Here is a tiny trained network, its code and every weight. The questions are about switching its units off for an input and a class, where a switched-off unit gives its printed mean instead of its output.

import numpy as np


def w(rows, s, z=0):
    codes = np.array(rows[::2]) - 128.0
    scale = np.full(codes.shape[1], s)
    scale[-1] = z or s
    return codes * scale


def norm(h):
    return h / np.sqrt((h * h).mean(-1, keepdims=True) + 1e-5)


def f(y):
    return np.maximum(y, 0)


def log_softmax(a):
    a = a - a.max(-1, keepdims=True)
    return a - np.log(np.exp(a).sum(-1, keepdims=True))


def net(x, mask):
    res = np.array(x, float).reshape(1, 7) / 4 @ E
    u = 0
    for l in range(2):
        y = f(norm(res) @ A[l][:, :-1].T + A[l][:, -1])
        res = res + np.where(mask[u : u + 6], y, B[l][:, -1]) @ B[l][:, :-1]
        u += 6
    return log_softmax(norm(res)[-1] @ U[:, :-1].T + U[:, -1])


A, B = {}, {}
E = w([
[112,200,156,133,82,160,165,102,89,128],'x0',
[149,173,255,73,213,101,36,139,84,78],'x1',
[217,145,130,129,128,118,177,82,161,56],'x2',
[157,139,146,194,165,75,89,130,171,222],'x3',
[138,172,179,110,109,90,164,137,157,184],'x4',
[119,152,115,179,156,114,135,122,122,179],'x5',
[84,80,167,56,59,48,85,16,114,96],'x6',
],0.0085)
A[0] = w([
[102,117,138,134,116,126,125,76,151,132,10],'0.n0',
[201,148,105,177,117,105,66,69,145,198,100],'0.n1',
[71,111,126,93,92,193,148,143,124,175,198],'0.n2',
[90,102,82,175,98,136,181,92,163,136,34],'0.n3',
[244,139,112,146,109,108,159,85,155,62,66],'0.n4',
[127,109,105,120,81,151,175,136,158,155,67],'0.n5',
],0.011,0.0012)
B[0] = w([
[179,115,171,154,53,86,68,86,1,126,175],'0.n0',
[92,189,96,23,141,95,157,108,188,162,241],'0.n1',
[58,118,77,166,128,122,72,131,177,133,228],'0.n2',
[166,31,199,178,106,22,150,105,178,82,252],'0.n3',
[77,188,15,104,116,83,165,159,61,145,254],'0.n4',
[93,215,235,164,144,141,157,100,163,88,219],'0.n5',
],0.009,0.0061)
A[1] = w([
[196,172,238,23,214,163,121,112,5,139,177],'1.n0',
[83,157,104,180,174,245,209,209,181,143,120],'1.n1',
[208,160,102,157,118,187,185,236,140,164,41],'1.n2',
[123,175,152,253,100,120,138,115,73,106,116],'1.n3',
[122,85,122,19,3,25,89,8,50,163,5],'1.n4',
[67,95,107,136,106,148,20,186,210,101,106],'1.n5',
],0.0061,0.0025)
B[1] = w([
[53,150,176,254,87,90,200,118,207,126,217],'1.n0',
[229,162,169,59,185,156,79,90,47,128,195],'1.n1',
[224,116,171,144,65,118,116,106,47,238,156],'1.n2',
[173,164,111,98,57,92,104,79,57,77,166],'1.n3',
[196,82,110,117,163,151,116,77,133,178,254],'1.n4',
[47,132,82,89,134,113,183,63,121,190,175],'1.n5',
],0.0091,0.0082)
U = w([
[144,100,182,237,95,120,138,146,234,48,184],'0',
[255,60,185,118,88,209,103,72,105,179,115],'1',
[123,131,113,92,99,194,160,103,190,135,190],'2',
[80,130,72,105,74,96,134,170,90,158,6],'3',
[143,100,135,126,108,169,156,106,163,133,80],'4',
],0.0076,0.0025)

Each question gives the input, the list of numbers given to net, and the class t.
The units are the neurons (one row each of A and B). Each row of codes is followed by its name. A weight is (code - 128) times the scale printed after its matrix; where a second scale follows, it is the last column's (A, B and U).
mask holds one flag per neuron, layer by layer. A switched-off neuron (its flag False) gives its mean, the last column of its row in B, instead of its output. The means were averaged over made-up inputs and are rounded, as every weight is.
A unit's drop is (log p(t) with every unit on - log p(t) with that unit switched off) / (log p(t) with every unit on - log p(t) with every unit switched off).
The circuit of an input: a set's keep is (log p(t) with only the set's units on - log p(t) with every unit switched off) / (log p(t) with every unit on - log p(t) with every unit switched off). Starting from all 12 units, units are removed one at a time, each time the one whose removal leaves the highest keep (on an exact tie, the one counted first), for as long as the keep stays at least 0.8.
units of the circuit, in order: the units of the circuit, biggest drop first
k most important neurons: the k neurons with the biggest drops, biggest first
top k neurons in layer l: the k neurons of layer l with the biggest drops, biggest first
input [-2,-1,6,-6,-1,-1,-8], class 1: top 2 neurons in layer 0	[0.n1; 0.n2]
input [-7,-4,8,6,4,8,5], class 3: most important neuron	[0.n4]
input [-6,-4,5,2,-2,2,1], class 3: 3 most important neurons	[0.n4; 1.n0; 0.n1]
input [1,2,-3,0,1,0,3], class 1: 3 most important neurons	[1.n4; 0.n5; 0.n0]
input [8,2,-4,-6,-1,8,-6], class 1: 2 most important neurons	[1.n1; 0.n4]
input [-6,-4,-5,5,-1,-3,-8], class 1: top 3 neurons in layer 1	[1.n1; 1.n2; 1.n0]
input [-8,-5,-4,5,8,3,-8], class 1: units of the circuit, in order	[1.n1; 1.n2]
input [8,7,-5,0,6,6,1], class 0: 2 most important neurons	[1.n0; 0.n4]
input [0,-5,-4,-2,-3,-8,2], class 0: 2 most important neurons	[0.n3; 0.n5]
input [4,-8,-7,-3,2,3,7], class 0: units of the circuit, in order	[0.n3; 0.n5]
input [1,6,8,6,2,4,5], class 3: 2 most important neurons	[0.n4; 0.n1]
input [1,6,-5,1,-6,3,3], class 0: 2 most important neurons	[1.n0; 0.n2]
input [-4,-2,4,-6,-4,-4,8], class 1: top 2 neurons in layer 1	[1.n4; 1.n0]
input [8,-6,-2,4,-5,1,6], class 0: units of the circuit, in order	[0.n3]
input [-4,5,7,-4,-2,8,-4], class 3: 3 most important neurons	[0.n4; 1.n4; 0.n5]
input [3,-6,-8,-4,-2,1,8], class 1: top 4 neurons in layer 0	[0.n0; 0.n4; 0.n1; 0.n3]
input [-5,-5,6,5,-4,-7,0], class 3: 2 most important neurons	[0.n4; 1.n0]
input [-2,3,-1,-7,-4,-8,-8], class 1: 2 most important neurons	[1.n1; 1.n2]
input [8,8,5,-5,6,5,2], class 0: 2 most important neurons	[1.n0; 0.n1]
input [2,-1,-6,-5,3,4,-7], class 1: units of the circuit, in order	[1.n1]
input [3,-7,-7,-5,-7,-3,-5], class 0: top 2 neurons in layer 1	[1.n4; 1.n2]
input [-3,-8,-4,4,-5,5,2], class 0: 3 most important neurons	[0.n3; 0.n5; 0.n4]
input [-2,-5,7,-6,3,-8,2], class 3: 2 most important neurons	[0.n4; 1.n0]
input [-5,1,3,-1,2,2,-8], class 1: top 2 neurons in layer 1	[1.n2; 1.n1]
input [6,-5,7,0,-8,-7,-8], class 1: top 2 neurons in layer 0	[0.n1; 0.n2]
input [1,-7,-5,-1,-6,-4,-2], class 0: top 4 neurons in layer 0	[0.n3; 0.n5; 0.n4; 0.n1]
input [2,2,8,4,1,5,-6], class 3: top 2 neurons in layer 0	[0.n4; 0.n1]
